Here is a tiny trained network, its code and every weight. The questions are about switching its units off for an input and a target symbol, where a switched-off unit gives its printed mean instead of its output.

import numpy as np


def w(rows, s, z=0):
    codes = np.array(rows[::2]) - 128.0
    scale = np.full(codes.shape[1], s)
    scale[-1] = z or s
    return codes * scale


def f(y):
    return np.maximum(y, 0)


def softmax(a):
    e = np.exp(a - a.max(-1, keepdims=True))
    return e / e.sum(-1, keepdims=True)


def log_softmax(a):
    a = a - a.max(-1, keepdims=True)
    return a - np.log(np.exp(a).sum(-1, keepdims=True))


def net(x, mask):
    ids = ['ΛΞΠΣΦαβγδεζημτψω'.index(c) for c in x.split()]
    T = len(ids)
    res = E[ids] + P[:T]
    u = 0
    for l in range(2):
        q, k, v = (res @ M[l].T for M in (Q, K, V))
        z = softmax(np.where(np.tri(T) > 0, q @ k.T / 4**0.5, -1e9)) @ v
        res = res + np.where(mask[u], z, O[l][:, -1]) @ O[l][:, :-1]
        u += 1
        y = f(res @ A[l][:, :-1].T + A[l][:, -1])
        res = res + np.where(mask[u : u + 12], y, B[l][:, -1]) @ B[l][:, :-1]
        u += 12
    return log_softmax(res[-1] @ U[:, :-1].T + U[:, -1])


Q, K, V, O, A, B = {}, {}, {}, {}, {}, {}
E = w([
[170,98,108],'Λ',
[201,182,130],'Ξ',
[186,89,82],'Π',
[133,99,114],'Σ',
[186,123,122],'Φ',
[181,100,92],'α',
[180,99,103],'β',
[151,112,136],'γ',
[195,147,125],'δ',
[164,84,86],'ε',
[180,226,147],'ζ',
[179,32,78],'η',
[138,246,255],'μ',
[86,183,227],'τ',
[180,139,108],'ψ',
[163,143,177],'ω',
],0.012)
P = w([
[185,189,172],'0',
[41,207,72],'1',
[94,81,128],'2',
[192,179,148],'3',
[9,174,25],'4',
[106,81,93],'5',
[203,202,98],'6',
],0.014)
Q[0] = w([
[181,133,111],'0.h0',
[76,131,115],'0.h0',
[130,99,53],'0.h0',
[254,193,57],'0.h0',
],0.0088)
K[0] = w([
[71,96,113],'0.h0',
[212,57,148],'0.h0',
[96,116,144],'0.h0',
[101,155,4],'0.h0',
],0.015)
V[0] = w([
[123,254,96],'0.h0',
[102,85,117],'0.h0',
[110,242,190],'0.h0',
[141,210,134],'0.h0',
],0.0086)
O[0] = w([
[40,42,18,253],'0.h0',
[128,33,144,93],'0.h0',
[215,189,2,186],'0.h0',
[117,154,121,197],'0.h0',
],0.007,0.0058)
A[0] = w([
[152,182,153,115],'0.n0',
[143,166,66,217],'0.n1',
[118,24,156,81],'0.n2',
[157,105,153,47],'0.n3',
[135,93,159,81],'0.n4',
[214,148,126,221],'0.n5',
[134,94,65,28],'0.n6',
[2,157,206,65],'0.n7',
[148,157,121,154],'0.n8',
[43,108,143,230],'0.n9',
[37,139,167,158],'0.n10',
[60,76,205,255],'0.n11',
],0.0083,0.0025)
B[0] = w([
[144,165,83,150],'0.n0',
[13,148,75,254],'0.n1',
[97,90,211,153],'0.n2',
[150,166,90,131],'0.n3',
[144,157,145,134],'0.n4',
[209,140,90,192],'0.n5',
[166,237,146,185],'0.n6',
[133,185,47,139],'0.n7',
[153,108,149,163],'0.n8',
[82,94,109,163],'0.n9',
[113,118,3,143],'0.n10',
[171,48,100,149],'0.n11',
],0.0055,0.0082)
Q[1] = w([
[53,132,114],'1.h0',
[7,117,82],'1.h0',
[120,84,136],'1.h0',
[84,98,175],'1.h0',
],0.015)
K[1] = w([
[209,157,49],'1.h0',
[210,109,120],'1.h0',
[210,119,58],'1.h0',
[117,255,144],'1.h0',
],0.0064)
V[1] = w([
[105,35,80],'1.h0',
[243,250,95],'1.h0',
[1,162,218],'1.h0',
[41,49,97],'1.h0',
],0.0058)
O[1] = w([
[204,97,254,119],'1.h0',
[161,7,166,249],'1.h0',
[106,139,171,26],'1.h0',
[203,64,85,90],'1.h0',
],0.0055,0.011)
A[1] = w([
[223,215,91,113],'1.n0',
[110,247,54,27],'1.n1',
[4,78,103,186],'1.n2',
[102,193,187,255],'1.n3',
[123,46,127,214],'1.n4',
[95,123,206,99],'1.n5',
[44,137,24,112],'1.n6',
[121,69,154,74],'1.n7',
[167,125,32,93],'1.n8',
[205,128,175,169],'1.n9',
[148,142,85,68],'1.n10',
[33,119,108,135],'1.n11',
],0.011,0.0049)
B[1] = w([
[87,14,99,193],'1.n0',
[124,73,186,210],'1.n1',
[127,224,115,214],'1.n2',
[139,73,35,134],'1.n3',
[128,254,188,177],'1.n4',
[55,62,88,130],'1.n5',
[151,96,129,250],'1.n6',
[79,140,209,142],'1.n7',
[56,137,197,222],'1.n8',
[240,192,177,148],'1.n9',
[81,119,207,162],'1.n10',
[189,221,93,180],'1.n11',
],0.0053,0.018)
U = w([
[85,146,85,177],'Λ',
[175,155,75,149],'Ξ',
[133,131,134,108],'Π',
[149,113,145,193],'Σ',
[251,151,139,111],'Φ',
[148,99,135,176],'α',
[156,84,81,164],'β',
[93,78,119,2],'γ',
[88,89,145,17],'δ',
[51,66,147,69],'ε',
[168,99,119,92],'ζ',
[119,89,132,91],'η',
[86,82,140,19],'μ',
[97,127,217,221],'τ',
[157,110,128,102],'ψ',
[154,123,143,93],'ω',
],0.012,0.0056)

Each question gives the input, a string of symbols that net reads in full, and the target symbol t.
The units are the heads (4 rows each of Q, K, V and O) and the neurons (one row each of A and B). Each row of codes is followed by its name. A weight is (code - 128) times the scale printed after its matrix; where a second scale follows, it is the last column's (O, A, B and U).
mask holds one flag per unit, layer by layer, with each layer's heads first. A switched-off unit (its flag False) gives its mean, the last column of its rows in O or B, instead of its output. The means were averaged over made-up inputs and are rounded, as every weight is.
A unit's drop is (log p(t) with every unit on - log p(t) with that unit switched off) / (log p(t) with every unit on - log p(t) with every unit switched off).
The circuit of an input: a set's keep is (log p(t) with only the set's units on - log p(t) with every unit switched off) / (log p(t) with every unit on - log p(t) with every unit switched off). Starting from the 12 units with the biggest drops (on a tie, the unit counted first), units are removed one at a time, each time the one whose removal leaves the highest keep (on an exact tie, the one counted first), for as long as the keep stays at least 0.8.
units of the circuit, in order: the units of the circuit, biggest drop first
top k neurons: the k neurons with the biggest drops, biggest first
top k neurons in layer l: the k neurons of layer l with the biggest drops, biggest first
input η Σ η α η ψ α, target Φ: units of the circuit, in order -> [0.h0; 1.n9; 0.n1; 1.n8]
input ζ Ξ η ζ α η, target τ: units of the circuit, in order -> [0.h0; 1.n4; 0.n2]
input η β Φ, target τ: units of the circuit, in order -> [0.h0]
input Ξ Ξ η η β ε, target τ: units of the circuit, in order -> [0.h0; 1.n4; 0.n2]
input Φ β Ξ β η β γ, target Φ: top 3 neurons -> [0.n1; 1.n9; 1.n8]
input ζ η ε Π, target Φ: units of the circuit, in order -> [0.h0; 1.n9; 0.n1; 1.h0]
input η Σ η β η η Λ, target Φ: top 3 neurons -> [1.n9; 0.n1; 1.n8]
input η ζ Λ, target τ: units of the circuit, in order -> [0.h0; 1.n4]
input ζ η η δ, target Φ: top 3 neurons -> [1.n9; 0.n1; 1.n8]
input Ξ ζ η δ, target ε: top 2 neurons in layer 1 -> [1.n0; 1.n8]
input η β η ψ ζ η α, target ε: top 3 neurons -> [1.n0; 1.n8; 1.n1]
input ζ η ζ η, target Φ: units of the circuit, in order -> [0.h0; 0.n1; 1.n9; 1.h0]
input Ξ ω ε γ η η ψ, target Φ: units of the circuit, in order -> [0.h0; 1.n9; 0.n1; 1.h0]
input Π ζ Π η, target ε: top 2 neurons -> [1.n8; 1.n0]
input η η α β, target Φ: units of the circuit, in order -> [0.h0; 1.n9; 0.n1; 1.n8]
input Φ ψ Π η η α α, target Φ: units of the circuit, in order -> [0.h0; 1.n9; 0.n1; 1.h0]
input Λ Λ ζ δ η α, target τ: top 3 neurons -> [1.n4; 1.n7; 0.n2]
input Φ η α ψ, target Φ: units of the circuit, in order -> [0.h0; 1.n9; 0.n1; 1.n8]
input μ μ τ ζ η γ ω, target Φ: units of the circuit, in order -> [0.h0; 0.n1; 1.n9; 1.n8]
input Π η α α η η β, target Φ: units of the circuit, in order -> [0.h0; 1.n9; 0.n1; 1.h0]
input β ζ η Σ, target ε: top neuron -> [1.n0]
input α η Σ, target τ: top 3 neurons in layer 1 -> [1.n4; 1.n7; 1.n0]
input Φ Φ α η Λ β, target τ: top 2 neurons -> [1.n4; 1.n7]
input α ζ Φ γ, target ε: top neuron -> [1.n8]
input ψ η Π, target τ: top 2 neurons in layer 0 -> [0.n2; 0.n5]
input δ η Φ, target τ: top 3 neurons -> [1.n4; 1.n7; 0.n5]
input ψ ω η Φ η β η, target Φ: top 4 neurons -> [0.n1; 1.n9; 1.n8; 1.n0]
input ζ Π γ ζ ζ Ξ ζ, target ε: top neuron in layer 1 -> [1.n0]
